Below are the code and all the weights of a small trained network. Each question names an input and a target symbol and asks about switching units off, where a switched-off unit gives its printed mean instead of its output.

import numpy as np


def w(rows, s, z=0):
    codes = np.array(rows[::2]) - 128.0
    scale = np.full(codes.shape[1], s)
    scale[-1] = z or s
    return codes * scale


def f(y):
    return np.maximum(y, 0)


def softmax(a):
    e = np.exp(a - a.max(-1, keepdims=True))
    return e / e.sum(-1, keepdims=True)


def log_softmax(a):
    a = a - a.max(-1, keepdims=True)
    return a - np.log(np.exp(a).sum(-1, keepdims=True))


def net(x, mask):
    ids = ['αβδλμξστφψ'.index(c) for c in x.split()]
    T = len(ids)
    res = E[ids] + P[:T]
    r = res
    for j in range(3):
        rows = slice(4 * j, 4 * j + 4)
        q, k, v = (r @ M[0][rows].T for M in (Q, K, V))
        z = softmax(np.where(np.tri(T) > 0, q @ k.T / 4**0.5, -1e9)) @ v
        o = O[0][rows]
        res = res + np.where(mask[j], z, o[:, -1]) @ o[:, :-1]
    y = f(res @ A[0][:, :-1].T + A[0][:, -1])
    res = res + np.where(mask[3:7], y, B[0][:, -1]) @ B[0][:, :-1]
    return log_softmax(res[-1] @ U[:, :-1].T + U[:, -1])


Q, K, V, O, A, B = {}, {}, {}, {}, {}, {}
E = w([
[100,107,128,146],'α',
[130,156,4,144],'β',
[155,126,81,178],'δ',
[108,100,139,155],'λ',
[137,110,121,171],'μ',
[93,98,148,148],'ξ',
[79,92,178,140],'σ',
[157,130,189,165],'τ',
[36,111,126,86],'φ',
[123,122,86,157],'ψ',
],0.02)
P = w([
[185,118,113,107],'0',
[132,152,131,138],'1',
[160,56,109,104],'2',
[106,152,133,154],'3',
[149,37,102,103],'4',
[86,154,133,163],'5',
[143,29,95,100],'6',
[70,155,133,173],'7',
[139,18,91,90],'8',
[51,156,132,181],'9',
[129,9,86,82],'10',
[37,160,134,190],'11',
[125,7,70,62],'12',
[37,154,141,156],'13',
],0.017)
Q[0] = w([
[67,103,184,167],'h1',
[177,142,146,113],'h1',
[173,92,135,17],'h1',
[100,82,127,49],'h1',
[92,79,103,106],'h2',
[140,247,181,93],'h2',
[142,32,74,108],'h2',
[106,204,134,98],'h2',
[83,137,183,127],'h3',
[179,115,135,144],'h3',
[167,79,179,169],'h3',
[162,165,97,55],'h3',
],0.016)
K[0] = w([
[100,107,96,70],'h1',
[221,126,135,149],'h1',
[210,90,244,151],'h1',
[152,166,151,226],'h1',
[90,174,158,206],'h2',
[174,86,126,7],'h2',
[18,204,115,196],'h2',
[184,77,104,45],'h2',
[96,118,156,115],'h3',
[160,109,121,200],'h3',
[131,179,106,108],'h3',
[163,94,99,62],'h3',
],0.016)
V[0] = w([
[160,122,113,206],'h1',
[125,68,102,127],'h1',
[147,78,156,219],'h1',
[63,53,182,81],'h1',
[199,151,116,60],'h2',
[6,162,213,51],'h2',
[111,218,3,127],'h2',
[169,187,196,167],'h2',
[115,128,157,114],'h3',
[161,184,113,137],'h3',
[193,49,81,109],'h3',
[180,85,116,118],'h3',
],0.013)
O[0] = w([
[161,109,165,137,181],'h1',
[60,116,188,103,168],'h1',
[133,90,146,110,145],'h1',
[172,139,69,113,63],'h1',
[94,104,95,132,56],'h2',
[115,149,145,190,22],'h2',
[3,141,54,74,252],'h2',
[192,130,31,150,80],'h2',
[135,144,105,139,94],'h3',
[91,141,125,111,120],'h3',
[127,99,174,125,178],'h3',
[106,137,178,136,137],'h3',
],0.012)
A[0] = w([
[51,123,171,76,247],'n1',
[200,123,180,235,148],'n2',
[155,199,174,40,2],'n3',
[80,254,115,54,247],'n4',
],0.0099,0.0049)
B[0] = w([
[145,162,103,160,252],'n1',
[101,178,119,104,150],'n2',
[169,190,6,2,130],'n3',
[171,82,132,180,212],'n4',
],0.012,0.033)
U = w([
[125,173,129,44,233],'α',
[95,179,104,89,13],'β',
[145,245,123,98,254],'δ',
[220,156,108,151,108],'λ',
[181,40,174,147,73],'μ',
[155,154,163,115,209],'ξ',
[135,139,183,208,109],'σ',
[166,118,174,128,194],'τ',
[129,155,147,91,172],'φ',
[154,119,165,135,86],'ψ',
],0.011,0.0045)

Each question gives the input, a string of symbols that net reads in full, and the target symbol t.
The units are the heads (4 rows each of Q, K, V and O) and the neurons (one row each of A and B). Each row of codes is followed by its name. A weight is (code - 128) times the scale printed after its matrix; where a second scale follows, it is the last column's (O, A, B and U).
mask holds one flag per unit, heads first, then neurons. A switched-off unit (its flag False) gives its mean, the last column of its rows in O or B, instead of its output. The means were averaged over made-up inputs and are rounded, as every weight is.
A unit's drop is (log p(t) with every unit on - log p(t) with that unit switched off) / (log p(t) with every unit on - log p(t) with every unit switched off).
The circuit of an input: a set's keep is (log p(t) with only the set's units on - log p(t) with every unit switched off) / (log p(t) with every unit on - log p(t) with every unit switched off). Starting from all 7 units, units are removed one at a time, each time the one whose removal leaves the highest keep (on an exact tie, the one counted first), for as long as the keep stays at least 0.8.
circuit, biggest first: the units of the circuit, biggest drop first
unit that matters most: the unit with the biggest drop
top k neurons: the k neurons with the biggest drops, biggest first
heads that matter: for each layer, one digit per head in row order, 1 if its drop is at least 0.15 and else 0, layers parted by /
input β μ β β μ δ β β β β φ δ τ, target α: top 2 neurons : n4, n3
input β δ λ β, target σ: circuit, biggest first : h1, h3
input β μ φ μ λ λ δ ψ, target λ: unit that matters most : h1
input β β λ τ, target δ: top 2 neurons : n4, n3
input β β μ δ φ ψ, target λ: circuit, biggest first : n4, h1
input δ β α μ ψ μ δ δ β φ μ, target σ: heads that matter : 010
input β μ δ β δ τ, target δ: circuit, biggest first : h2, n3, n1
input β α ξ β δ β μ μ φ α, target λ: heads that matter : 101
input φ β τ β β δ λ α φ τ β μ β φ, target λ: circuit, biggest first : h1, n4
input σ μ ψ λ β μ β, target μ: circuit, biggest first : h2, n1
input δ β φ μ ξ α λ δ, target λ: circuit, biggest first : h1, n4
input ξ α β σ β, target δ: circuit, biggest first : n2, n4, h2
input μ λ δ μ δ β δ δ λ μ α τ β, target λ: heads that matter : 110
input β ψ λ φ β λ μ μ β δ δ, target α: heads that matter : 010
input δ β δ μ α β β λ β τ δ σ μ, target δ: circuit, biggest first : n2, h2, n4
input β β μ μ τ μ τ α σ ξ, target δ: circuit, biggest first : n4, h2, h3
input δ τ ψ β β τ δ β β φ λ, target σ: circuit, biggest first : h2
input φ β ξ β λ α ψ σ λ τ μ φ, target λ: heads that matter : 101
input σ μ μ φ ψ μ, target λ: heads that matter : 101
input μ λ φ λ δ τ μ δ ξ, target α: top 2 neurons : n4, n1
input δ λ β δ μ μ ψ μ β φ τ, target σ: heads that matter : 010
input σ β ψ φ φ δ α, target α: heads that matter : 000
input β α β β β δ β ξ δ φ ξ τ μ, target λ: circuit, biggest first : h2
input β β δ μ α λ φ σ β, target δ: circuit, biggest first : n2, h2, n4
input β τ δ β μ δ β, target α: heads that matter : 110
input ξ β ψ δ μ β φ, target β: heads that matter : 010
input α λ μ β φ φ μ λ, target λ: heads that matter : 101
input β β ξ β δ μ φ δ, target λ: circuit, biggest first : n4, h1
input δ τ λ μ ψ μ β δ β φ μ ξ, target λ: unit that matters most : h3
